Below is a small trained network, with its code and all its weights. Each question gives an input and a target symbol and asks what happens when units are switched off, that is, made to give their printed mean instead of their output.

import numpy as np


def w(rows, s, z=0):
    codes = np.array(rows[::2]) - 128.0
    scale = np.full(codes.shape[1], s)
    scale[-1] = z or s
    return codes * scale


def softmax(a):
    e = np.exp(a - a.max(-1, keepdims=True))
    return e / e.sum(-1, keepdims=True)


def log_softmax(a):
    a = a - a.max(-1, keepdims=True)
    return a - np.log(np.exp(a).sum(-1, keepdims=True))


def net(x, mask):
    ids = ['αβγδεηθλξπστφω'.index(c) for c in x.split()]
    T = len(ids)
    res = E[ids] + P[:T]
    u = 0
    for l in range(3):
        r = res
        for j in range(2):
            rows = slice(3 * j, 3 * j + 3)
            q, k, v = (r @ M[l][rows].T for M in (Q, K, V))
            z = softmax(np.where(np.tri(T) > 0, q @ k.T / 3**0.5, -1e9)) @ v
            o = O[l][rows]
            res = res + np.where(mask[u + j], z, o[:, -1]) @ o[:, :-1]
        u += 2
    return log_softmax(res[-1] @ U[:, :-1].T + U[:, -1])


Q, K, V, O = {}, {}, {}, {}
E = w([
[140,137,115],'α',
[141,142,109],'β',
[141,139,114],'γ',
[139,146,112],'δ',
[139,149,112],'ε',
[140,145,110],'η',
[133,136,112],'θ',
[150,140,107],'λ',
[140,138,113],'ξ',
[139,142,103],'π',
[142,144,108],'σ',
[145,145,98],'τ',
[156,21,211],'φ',
[59,165,255],'ω',
],0.0084)
P = w([
[178,168,121],'0',
[32,115,59],'1',
[204,186,152],'2',
[51,82,76],'3',
[188,177,198],'4',
[67,54,116],'5',
[162,151,255],'6',
[115,3,126],'7',
[157,141,249],'8',
],0.0095)
Q[0] = w([
[70,78,101],'0.h1',
[255,193,128],'0.h1',
[119,101,142],'0.h1',
[113,64,57],'0.h2',
[160,193,184],'0.h2',
[95,42,112],'0.h2',
],0.0096)
K[0] = w([
[91,157,190],'0.h1',
[212,116,3],'0.h1',
[100,113,134],'0.h1',
[63,56,119],'0.h2',
[236,191,161],'0.h2',
[46,119,54],'0.h2',
],0.0083)
V[0] = w([
[52,129,204],'0.h1',
[182,138,95],'0.h1',
[165,79,2],'0.h1',
[224,169,168],'0.h2',
[206,173,178],'0.h2',
[219,191,173],'0.h2',
],0.0067)
O[0] = w([
[47,119,180,132],'0.h1',
[197,172,86,145],'0.h1',
[225,84,82,41],'0.h1',
[175,236,164,239],'0.h2',
[195,226,162,234],'0.h2',
[205,253,177,254],'0.h2',
],0.0048,0.00057)
Q[1] = w([
[93,161,102],'1.h1',
[163,89,153],'1.h1',
[98,152,106],'1.h1',
[206,115,151],'1.h2',
[71,144,91],'1.h2',
[127,143,254],'1.h2',
],0.01)
K[1] = w([
[93,16,98],'1.h1',
[157,254,137],'1.h1',
[109,31,81],'1.h1',
[99,139,217],'1.h2',
[154,156,11],'1.h2',
[48,23,148],'1.h2',
],0.0074)
V[1] = w([
[109,136,137],'1.h1',
[114,35,94],'1.h1',
[131,24,106],'1.h1',
[98,126,62],'1.h2',
[187,205,232],'1.h2',
[176,186,253],'1.h2',
],0.0048)
O[1] = w([
[108,108,132,123],'1.h1',
[21,198,57,4],'1.h1',
[57,191,58,12],'1.h1',
[55,119,128,126],'1.h2',
[224,112,43,124],'1.h2',
[253,113,54,125],'1.h2',
],0.0036,0.0024)
Q[2] = w([
[134,15,108],'2.h1',
[203,111,167],'2.h1',
[149,239,113],'2.h1',
[108,41,26],'2.h2',
[2,71,41],'2.h2',
[150,238,209],'2.h2',
],0.0064)
K[2] = w([
[66,126,255],'2.h1',
[149,73,143],'2.h1',
[149,109,30],'2.h1',
[108,82,210],'2.h2',
[134,104,235],'2.h2',
[172,175,46],'2.h2',
],0.0083)
V[2] = w([
[28,58,209],'2.h1',
[170,87,132],'2.h1',
[150,66,161],'2.h1',
[195,10,171],'2.h2',
[154,214,25],'2.h2',
[94,255,92],'2.h2',
],0.0069)
O[2] = w([
[23,150,211,5],'2.h1',
[169,193,108,175],'2.h1',
[120,204,148,154],'2.h1',
[147,227,2,222],'2.h2',
[187,63,156,173],'2.h2',
[114,5,224,76],'2.h2',
],0.0064,0.003)
U = w([
[221,210,158,254],'α',
[156,135,202,214],'β',
[128,125,121,20],'γ',
[133,123,123,10],'δ',
[131,123,117,12],'ε',
[129,115,115,31],'η',
[135,68,104,102],'θ',
[134,101,115,54],'λ',
[134,72,106,108],'ξ',
[134,78,109,82],'π',
[134,90,111,87],'σ',
[137,74,108,94],'τ',
[73,254,42,151],'φ',
[19,94,155,143],'ω',
],0.0077,0.004)

Each question gives the input, a string of symbols that net reads in full, and the target symbol t.
The units are the heads (3 rows each of Q, K, V and O). Each row of codes is followed by its name. A weight is (code - 128) times the scale printed after its matrix; where a second scale follows, it is the last column's (O and U).
mask holds one flag per head, layer by layer. A switched-off head (its flag False) gives its mean, the last column of its rows in O, instead of its output. The means were averaged over made-up inputs and are rounded, as every weight is.
A unit's drop is (log p(t) with every unit on - log p(t) with that unit switched off) / (log p(t) with every unit on - log p(t) with every unit switched off).
The circuit of an input: a set's keep is (log p(t) with only the set's units on - log p(t) with every unit switched off) / (log p(t) with every unit on - log p(t) with every unit switched off). Starting from all 6 units, units are removed one at a time, each time the one whose removal leaves the highest keep (on an exact tie, the one counted first), for as long as the keep stays at least 0.8.
units of the circuit, in order: the units of the circuit, biggest drop first
most important unit: the unit with the biggest drop
which heads matter: for each layer, one digit per head in row order, 1 if its drop is at least 0.15 and else 0, layers parted by /
input π ξ φ φ ξ σ, target φ: units of the circuit, in order	(2.h2, 0.h2)
input λ β φ ω π δ φ τ, target φ: units of the circuit, in order	(2.h2)
input β ω α σ, target ω: units of the circuit, in order	(0.h1, 2.h1, 0.h2)
input ε ω τ ξ, target ω: units of the circuit, in order	(0.h1, 2.h1, 0.h2)
input θ δ λ β φ α, target φ: units of the circuit, in order	(2.h2, 0.h2, 1.h1)
input λ θ ε δ ω τ, target ω: which heads matter	11 / 01 / 11
input λ θ φ φ φ τ φ ε, target φ: which heads matter	00 / 00 / 01
input φ ξ λ θ ω λ, target ω: which heads matter	11 / 01 / 11
input γ π φ φ, target φ: which heads matter	01 / 00 / 01
input ω α ξ φ δ ε, target φ: which heads matter	01 / 11 / 01
input δ ω τ τ φ η, target φ: units of the circuit, in order	(2.h2, 1.h1, 0.h2)
input α ω π δ, target ω: which heads matter	11 / 00 / 11
input ω ω φ δ, target ω: units of the circuit, in order	(0.h1, 2.h1)
input δ ξ ε γ θ ω θ γ, target ω: units of the circuit, in order	(2.h1, 0.h1, 0.h2, 1.h2)
input δ ω β σ ω φ, target ω: units of the circuit, in order	(0.h1, 2.h1)
input ω ω φ φ φ φ φ ω, target ω: most important unit	0.h1
input σ β φ ξ γ φ τ θ, target φ: which heads matter	01 / 00 / 01
input ξ ω ω α ω λ ω α, target ω: units of the circuit, in order	(0.h1, 2.h1, 2.h2)
input θ ω φ τ, target ω: which heads matter	11 / 00 / 10
input η ω β η, target ω: most important unit	0.h1
input σ ω φ β φ τ, target φ: which heads matter	01 / 11 / 01
